Here is a tiny trained network, its code and every weight. The questions are about switching its units off for an input and a class, where a switched-off unit gives its printed mean instead of its output.

import numpy as np


def w(rows, s, z=0):
    codes = np.array(rows[::2]) - 128.0
    scale = np.full(codes.shape[1], s)
    scale[-1] = z or s
    return codes * scale


def norm(h):
    return h / np.sqrt((h * h).mean(-1, keepdims=True) + 1e-5)


def f(y):
    return y / 2 * (1 + np.tanh(0.7978845608 * (y + 0.044715 * y**3)))


def log_softmax(a):
    a = a - a.max(-1, keepdims=True)
    return a - np.log(np.exp(a).sum(-1, keepdims=True))


def net(x, mask):
    res = np.array(x, float).reshape(1, 8) / 4 @ E
    u = 0
    for l in range(4):
        y = f(norm(res) @ A[l][:, :-1].T + A[l][:, -1])
        res = res + np.where(mask[u : u + 6], y, B[l][:, -1]) @ B[l][:, :-1]
        u += 6
    return log_softmax(norm(res)[-1] @ U[:, :-1].T + U[:, -1])


A, B = {}, {}
E = w([
[128,128,133,125,129,128,131],'x0',
[219,188,131,145,199,182,202],'x1',
[127,125,129,128,133,127,128],'x2',
[140,100,195,205,102,84,184],'x3',
[163,119,81,247,208,79,21],'x4',
[4,242,124,142,194,84,178],'x5',
[132,61,34,104,150,70,190],'x6',
[202,241,79,115,32,35,122],'x7',
],0.0043)
A[0] = w([
[53,150,137,156,152,113,133,115],'L0N0',
[53,84,174,84,85,48,48,72],'L0N1',
[111,208,173,98,122,208,31,99],'L0N2',
[125,178,254,190,83,173,77,75],'L0N3',
[128,95,225,232,86,71,201,96],'L0N4',
[90,125,181,30,72,148,194,2],'L0N5',
],0.0068,0.0074)
B[0] = w([
[110,120,177,139,89,111,139,189],'L0N0',
[155,171,30,210,66,246,174,211],'L0N1',
[136,101,74,97,166,94,161,251],'L0N2',
[142,70,74,128,147,68,194,244],'L0N3',
[121,171,41,23,182,182,61,235],'L0N4',
[127,119,148,92,91,146,186,159],'L0N5',
],0.012,0.0021)
A[1] = w([
[243,218,145,155,228,220,217,20],'L1N0',
[49,87,234,83,124,95,120,1],'L1N1',
[168,140,200,134,183,223,123,178],'L1N2',
[161,220,217,134,129,253,56,15],'L1N3',
[170,165,78,65,183,159,76,184],'L1N4',
[41,254,159,142,168,113,211,79],'L1N5',
],0.0051,0.0049)
B[1] = w([
[151,125,7,210,12,247,144,149],'L1N0',
[166,112,102,170,110,127,102,107],'L1N1',
[62,82,138,132,65,143,101,178],'L1N2',
[255,84,62,167,173,51,161,99],'L1N3',
[51,160,118,110,149,103,128,252],'L1N4',
[64,97,135,182,47,81,128,181],'L1N5',
],0.0076,0.0036)
A[2] = w([
[231,40,153,59,123,121,92,96],'L2N0',
[107,194,206,163,130,156,41,2],'L2N1',
[80,111,33,85,127,87,133,90],'L2N2',
[254,67,193,139,73,185,86,98],'L2N3',
[239,68,101,39,109,188,31,110],'L2N4',
[211,173,123,130,173,166,191,75],'L2N5',
],0.0058,0.0079)
B[2] = w([
[86,164,148,178,139,68,176,155],'L2N0',
[145,143,66,193,132,109,135,87],'L2N1',
[158,141,110,95,159,119,180,212],'L2N2',
[28,184,139,189,102,80,135,149],'L2N3',
[2,221,141,147,160,76,201,253],'L2N4',
[100,123,84,158,104,168,128,94],'L2N5',
],0.0086,0.0026)
A[3] = w([
[186,185,249,45,106,186,181,94],'L3N0',
[215,254,143,93,70,70,103,106],'L3N1',
[138,15,82,127,89,116,231,255],'L3N2',
[124,140,105,228,107,158,109,121],'L3N3',
[71,198,77,133,181,137,67,70],'L3N4',
[190,151,146,215,236,93,4,100],'L3N5',
],0.0064,0.006)
B[3] = w([
[175,37,127,84,57,87,185,139],'L3N0',
[144,62,217,138,220,227,6,156],'L3N1',
[219,148,100,195,179,103,63,254],'L3N2',
[156,128,128,74,60,167,158,142],'L3N3',
[114,128,135,59,74,140,221,157],'L3N4',
[193,19,138,35,2,114,247,143],'L3N5',
],0.0084,0.0072)
U = w([
[145,177,32,201,34,220,133,129],'0',
[46,193,191,183,96,32,175,178],'1',
[188,52,143,58,41,80,227,95],'2',
[93,166,58,10,173,159,130,2],'3',
[196,127,85,152,206,59,136,105],'4',
[141,102,248,144,169,205,15,183],'5',
],0.015,0.0051)

Each question gives the input, the list of numbers given to net, and the class t.
The units are the neurons (one row each of A and B). Each row of codes is followed by its name. A weight is (code - 128) times the scale printed after its matrix; where a second scale follows, it is the last column's (A, B and U).
mask holds one flag per neuron, layer by layer. A switched-off neuron (its flag False) gives its mean, the last column of its row in B, instead of its output. The means were averaged over made-up inputs and are rounded, as every weight is.
A unit's drop is (log p(t) with every unit on - log p(t) with that unit switched off) / (log p(t) with every unit on - log p(t) with every unit switched off).
The circuit of an input: a set's keep is (log p(t) with only the set's units on - log p(t) with every unit switched off) / (log p(t) with every unit on - log p(t) with every unit switched off). Starting from the 12 units with the biggest drops (on a tie, the unit counted first), units are removed one at a time, each time the one whose removal leaves the highest keep (on an exact tie, the one counted first), for as long as the keep stays at least 0.8.
circuit, biggest first: the units of the circuit, biggest drop first
most important unit: the unit with the biggest drop
top k neurons: the k neurons with the biggest drops, biggest first
top k neurons in layer l: the k neurons of layer l with the biggest drops, biggest first
input [5,1,8,0,0,3,2,2], class 1: most important unit -> L1N5
input [5,-5,0,-7,-6,-7,2,-6], class 1: top 2 neurons -> [L2N4, L0N4]
input [-8,7,-5,0,-7,-5,0,-5], class 0: top 3 neurons -> [L1N0, L2N3, L0N0]
input [2,-1,-8,-2,-8,5,-6,8], class 2: circuit, biggest first -> [L3N0, L2N4]
input [3,-6,6,4,5,-7,6,-6], class 1: top 2 neurons -> [L2N4, L0N3]
input [2,-7,3,-7,-1,-3,7,-1], class 0: top 3 neurons -> [L0N1, L0N4, L0N2]
input [8,-1,2,8,1,-5,-7,-7], class 3: circuit, biggest first -> [L0N4, L2N4]
input [8,-6,-8,-1,-1,6,-6,-4], class 0: top 2 neurons in layer 1 -> [L1N4, L1N5]
input [-4,-3,1,3,1,-2,6,-8], class 5: circuit, biggest first -> [L0N3, L0N2]
input [8,-3,7,6,3,-5,6,-8], class 5: top 2 neurons -> [L0N3, L0N2]
input [3,-2,7,8,-6,6,7,3], class 3: top 2 neurons in layer 0 -> [L0N4, L0N3]
input [-3,5,5,2,-1,-7,1,-4], class 1: top 2 neurons -> [L0N1, L2N4]
input [7,5,2,0,3,-7,6,-8], class 5: top 4 neurons -> [L0N3, L1N2, L0N2, L0N1]
input [-3,1,8,1,7,2,-3,-1], class 2: circuit, biggest first -> [L3N5]
input [-2,2,7,5,7,4,5,8], class 5: circuit, biggest first -> [L3N1, L0N3, L0N2]
input [6,5,-3,5,7,-3,-2,0], class 2: top 2 neurons -> [L0N1, L3N5]
input [2,-8,4,3,-2,8,7,-3], class 0: top 4 neurons -> [L0N1, L2N4, L1N4, L3N2]
input [-4,5,5,5,0,2,-8,-6], class 4: top 2 neurons -> [L0N3, L0N1]
input [7,-1,-4,-2,5,2,-7,7], class 4: top 2 neurons in layer 0 -> [L0N2, L0N3]
input [-1,-7,-7,-4,2,3,3,-7], class 0: top 2 neurons in layer 3 -> [L3N1, L3N3]
